Below is a small trained network, with its code and all its weights. Each question gives an input and a target symbol and asks what happens when units are switched off, that is, made to give their printed mean instead of their output.

import numpy as np


def w(rows, s, z=0):
    codes = np.array(rows[::2]) - 128.0
    scale = np.full(codes.shape[1], s)
    scale[-1] = z or s
    return codes * scale


def f(y):
    return y / 2 * (1 + np.tanh(0.7978845608 * (y + 0.044715 * y**3)))


def softmax(a):
    e = np.exp(a - a.max(-1, keepdims=True))
    return e / e.sum(-1, keepdims=True)


def log_softmax(a):
    a = a - a.max(-1, keepdims=True)
    return a - np.log(np.exp(a).sum(-1, keepdims=True))


def net(x, mask):
    ids = ['αβγδεζθλξπστφψ'.index(c) for c in x.split()]
    T = len(ids)
    res = E[ids] + P[:T]
    u = 0
    for l in range(2):
        r = res
        for j in range(3):
            rows = slice(3 * j, 3 * j + 3)
            q, k, v = (r @ M[l][rows].T for M in (Q, K, V))
            z = softmax(np.where(np.tri(T) > 0, q @ k.T / 3**0.5, -1e9)) @ v
            o = O[l][rows]
            res = res + np.where(mask[u + j], z, o[:, -1]) @ o[:, :-1]
        u += 3
        y = f(res @ A[l][:, :-1].T + A[l][:, -1])
        res = res + np.where(mask[u : u + 8], y, B[l][:, -1]) @ B[l][:, :-1]
        u += 8
    return log_softmax(res[-1] @ U[:, :-1].T + U[:, -1])


Q, K, V, O, A, B = {}, {}, {}, {}, {}, {}
E = w([
[182,146,42,108,152,166,92,176],'α',
[119,79,75,164,142,61,112,148],'β',
[187,183,174,175,137,145,110,193],'γ',
[132,181,82,119,199,131,77,170],'δ',
[107,196,133,181,170,169,172,172],'ε',
[206,131,134,160,82,96,111,193],'ζ',
[149,99,126,151,148,150,38,135],'θ',
[83,165,158,192,148,203,84,139],'λ',
[142,166,54,173,142,103,188,189],'ξ',
[98,166,163,211,83,174,169,184],'π',
[89,148,191,2,121,127,84,108],'σ',
[82,152,75,170,188,115,99,107],'τ',
[42,85,97,192,121,152,160,113],'φ',
[125,88,170,195,75,121,99,166],'ψ',
],0.0099)
P = w([
[139,103,34,74,72,217,193,52],'0',
[108,147,158,201,207,100,74,245],'1',
[89,151,146,207,179,94,71,241],'2',
[53,151,135,206,169,101,56,254],'3',
[72,167,132,198,164,112,65,213],'4',
[66,154,114,198,149,142,54,212],'5',
[61,155,105,195,145,132,44,215],'6',
[59,143,104,189,153,159,59,200],'7',
[41,160,103,193,155,175,71,192],'8',
],0.0038)
Q[0] = w([
[71,210,156,53,183,183,13,217],'0.h1',
[40,249,101,221,183,159,52,253],'0.h1',
[216,17,185,9,43,80,240,23],'0.h1',
[37,141,171,30,93,106,76,68],'0.h2',
[215,148,153,56,83,91,94,134],'0.h2',
[54,144,73,231,148,165,90,151],'0.h2',
[94,158,134,55,119,216,98,133],'0.h3',
[166,47,171,143,154,43,137,72],'0.h3',
[81,170,119,61,116,213,127,171],'0.h3',
],0.0073)
K[0] = w([
[43,176,224,24,145,82,117,63],'0.h1',
[90,114,147,22,91,174,161,18],'0.h1',
[132,145,122,254,187,84,38,244],'0.h1',
[79,163,210,42,101,65,63,146],'0.h2',
[39,148,170,170,177,37,93,152],'0.h2',
[188,125,70,108,105,217,196,48],'0.h2',
[89,71,214,83,94,103,86,60],'0.h3',
[184,82,50,219,163,187,164,122],'0.h3',
[81,102,223,50,103,59,95,78],'0.h3',
],0.0072)
V[0] = w([
[111,151,111,111,229,225,166,153],'0.h1',
[249,56,101,139,49,104,187,160],'0.h1',
[174,117,23,88,184,94,69,108],'0.h1',
[172,103,161,138,147,204,36,104],'0.h2',
[158,132,53,134,107,188,198,124],'0.h2',
[221,186,101,165,134,127,153,178],'0.h2',
[99,90,223,75,76,113,168,51],'0.h3',
[87,151,65,253,151,96,85,204],'0.h3',
[47,80,132,147,193,76,95,114],'0.h3',
],0.006)
O[0] = w([
[212,183,153,230,222,59,121,114,178],'0.h1',
[194,57,19,97,42,143,104,189,98],'0.h1',
[229,15,105,26,227,131,126,91,180],'0.h1',
[153,100,232,158,107,146,23,39,148],'0.h2',
[177,159,41,179,161,133,142,136,167],'0.h2',
[224,163,105,132,123,189,109,231,183],'0.h2',
[31,208,87,107,6,151,123,113,3],'0.h3',
[137,2,200,189,230,159,206,172,241],'0.h3',
[22,81,153,121,167,86,142,125,140],'0.h3',
],0.005,0.0051)
A[0] = w([
[100,149,254,26,150,125,55,139,203],'0.n1',
[112,196,116,216,167,185,106,123,204],'0.n2',
[174,140,73,158,113,155,30,125,152],'0.n3',
[139,87,140,162,207,189,165,185,254],'0.n4',
[52,197,226,81,166,94,119,151,243],'0.n5',
[125,135,186,101,131,55,99,114,98],'0.n6',
[76,62,202,205,128,92,95,178,115],'0.n7',
[191,51,149,167,176,89,145,183,170],'0.n8',
],0.0071,0.0039)
B[0] = w([
[142,175,39,103,52,78,102,111,143],'0.n1',
[141,112,186,207,135,79,112,147,182],'0.n2',
[164,89,224,90,129,130,114,173,154],'0.n3',
[199,143,95,171,167,120,90,107,249],'0.n4',
[183,110,80,134,71,55,86,108,152],'0.n5',
[178,170,67,49,104,123,168,144,125],'0.n6',
[253,152,119,96,121,212,132,97,166],'0.n7',
[186,156,89,94,194,185,135,127,227],'0.n8',
],0.0068,0.015)
Q[1] = w([
[19,59,143,56,62,200,236,148],'1.h1',
[13,37,214,67,61,166,243,55],'1.h1',
[252,195,60,182,197,106,3,174],'1.h1',
[110,85,126,156,140,119,64,50],'1.h2',
[107,158,157,98,81,131,193,137],'1.h2',
[191,180,61,155,161,166,157,219],'1.h2',
[50,138,150,128,103,87,157,73],'1.h3',
[224,141,117,137,161,101,54,158],'1.h3',
[7,113,125,127,69,136,175,117],'1.h3',
],0.0062)
K[1] = w([
[188,154,200,213,235,109,69,146],'1.h1',
[221,100,177,204,245,148,73,142],'1.h1',
[56,131,89,43,16,132,180,123],'1.h1',
[142,208,60,36,86,44,18,86],'1.h2',
[184,175,159,155,147,189,170,177],'1.h2',
[64,47,215,120,166,132,133,118],'1.h2',
[213,78,162,171,183,184,172,207],'1.h3',
[89,193,43,40,40,92,153,122],'1.h3',
[233,25,195,245,253,199,152,177],'1.h3',
],0.0067)
V[1] = w([
[43,140,189,254,113,135,172,119],'1.h1',
[159,131,214,166,91,178,64,126],'1.h1',
[183,85,119,47,54,146,88,188],'1.h1',
[215,174,173,177,199,201,132,232],'1.h2',
[72,66,84,156,80,142,136,106],'1.h2',
[113,27,129,188,107,131,96,150],'1.h2',
[136,163,63,124,231,111,129,85],'1.h3',
[175,202,205,95,175,120,69,38],'1.h3',
[139,40,192,96,186,128,82,70],'1.h3',
],0.0067)
O[1] = w([
[209,173,158,201,154,84,82,34,2],'1.h1',
[182,223,196,158,68,185,6,186,121],'1.h1',
[81,195,143,14,79,210,188,180,179],'1.h1',
[105,163,75,112,35,93,207,204,247],'1.h2',
[184,121,138,113,182,148,118,35,61],'1.h2',
[226,218,132,32,167,178,152,71,121],'1.h2',
[78,3,117,192,188,101,153,174,187],'1.h3',
[69,87,168,207,105,130,8,248,177],'1.h3',
[103,62,209,61,219,229,42,161,128],'1.h3',
],0.0059,0.014)
A[1] = w([
[161,104,158,182,162,141,62,96,129],'1.n1',
[54,121,144,113,186,164,101,195,56],'1.n2',
[179,151,124,31,67,143,136,128,78],'1.n3',
[169,170,111,190,113,12,159,88,78],'1.n4',
[108,96,203,194,193,114,98,73,92],'1.n5',
[111,131,88,48,76,160,168,153,3],'1.n6',
[240,99,135,135,123,60,83,103,97],'1.n7',
[195,254,116,140,173,126,73,27,208],'1.n8',
],0.0067,0.0035)
B[1] = w([
[58,180,160,125,132,162,111,103,186],'1.n1',
[97,42,175,117,81,124,123,100,253],'1.n2',
[101,158,81,190,177,121,92,42,166],'1.n3',
[120,138,230,82,118,121,203,152,157],'1.n4',
[47,189,61,104,136,194,143,179,170],'1.n5',
[69,175,167,159,165,162,141,81,219],'1.n6',
[8,132,166,142,153,128,170,119,179],'1.n7',
[126,24,75,146,1,186,125,87,177],'1.n8',
],0.0068,0.012)
U = w([
[67,109,200,51,97,162,171,167,56],'α',
[201,84,120,54,208,111,175,77,254],'β',
[205,212,88,144,110,92,56,193,112],'γ',
[173,30,75,203,99,35,44,143,132],'δ',
[122,175,215,161,152,30,156,154,135],'ε',
[136,239,106,83,163,168,155,128,127],'ζ',
[192,145,254,43,171,168,55,117,244],'θ',
[99,163,166,202,86,161,54,131,34],'λ',
[136,137,42,148,144,66,202,134,65],'ξ',
[161,121,159,148,51,115,171,110,150],'π',
[86,151,28,125,92,76,76,119,152],'σ',
[64,150,135,143,250,109,125,110,76],'τ',
[100,71,139,143,140,176,192,49,67],'φ',
[208,102,52,147,86,173,93,95,148],'ψ',
],0.0048)

Each question gives the input, a string of symbols that net reads in full, and the target symbol t.
The units are the heads (3 rows each of Q, K, V and O) and the neurons (one row each of A and B). Each row of codes is followed by its name. A weight is (code - 128) times the scale printed after its matrix; where a second scale follows, it is the last column's (O, A, B and U).
mask holds one flag per unit, layer by layer, with each layer's heads first. A switched-off unit (its flag False) gives its mean, the last column of its rows in O or B, instead of its output. The means were averaged over made-up inputs and are rounded, as every weight is.
A unit's drop is (log p(t) with every unit on - log p(t) with that unit switched off) / (log p(t) with every unit on - log p(t) with every unit switched off).
unit that matters most: the unit with the biggest drop
k most important neurons: the k neurons with the biggest drops, biggest first
k most important neurons of layer l: the k neurons of layer l with the biggest drops, biggest first
which heads matter: for each layer, one digit per head in row order, 1 if its drop is at least 0.15 and else 0, layers parted by /
drop when u is switched off: that unit's drop, to one decimal
input θ γ α, target θ: unit that matters most -> 1.h3
input θ α γ α θ π δ ξ, target θ: 2 most important neurons -> 0.n8, 0.n4
input α ζ α θ π, target α: 2 most important neurons -> 0.n3, 1.n2
input ε ψ λ δ γ α δ β δ, target ε: which heads matter -> 101 / 110
input α τ θ θ, target α: which heads matter -> 100 / 111
input ψ τ α α τ ζ, target ψ: 3 most important neurons -> 1.n8, 0.n8, 0.n4
input γ τ α θ, target γ: which heads matter -> 001 / 110
input θ α α π δ α, target θ: which heads matter -> 011 / 001
input λ ψ τ α δ δ ξ α, target λ: 3 most important neurons of layer 1 -> 1.n8, 1.n1, 1.n7
input ζ θ α θ α α τ δ, target ζ: which heads matter -> 101 / 111
input α ε ζ ε τ θ ξ ε ξ, target α: 2 most important neurons -> 0.n3, 1.n2
input ψ δ α β θ π, target ψ: 2 most important neurons -> 1.n8, 0.n8
input ε θ δ π θ θ γ, target ε: 2 most important neurons of layer 1 -> 1.n4, 1.n7
input θ δ τ λ ε α δ θ, target θ: unit that matters most -> 0.h3
input π θ δ ξ ζ α τ, target π: 3 most important neurons -> 1.n8, 1.n4, 0.n8
input φ φ α τ ξ α, target φ: which heads matter -> 011 / 111
input π β α α φ, target π: 3 most important neurons -> 1.n8, 1.n4, 0.n8
input σ λ ε τ α β, target β: which heads matter -> 011 / 110
input α α τ ζ, target α: which heads matter -> 100 / 111
input α δ θ τ λ α δ τ, target α: most important neuron of layer 1 -> 1.n2
input δ β ε ζ δ β δ θ, target δ: which heads matter -> 100 / 111
input ζ δ γ α, target ζ: 2 most important neurons -> 1.n6, 0.n4
input τ α θ α, target τ: 2 most important neurons of layer 0 -> 0.n8, 0.n7
input ε τ β α ε ζ λ, target ε: 3 most important neurons -> 1.n4, 1.n7, 0.n2
input δ α λ λ, target δ: drop when 0.n2 is switched off -> 0.0
input τ δ π α φ ε, target τ: drop when 1.n1 is switched off -> 0.1
input α ζ τ θ γ β, target α: drop when 0.h3 is switched off -> 0.1
input λ π ζ δ λ, target λ: unit that matters most -> 1.h1
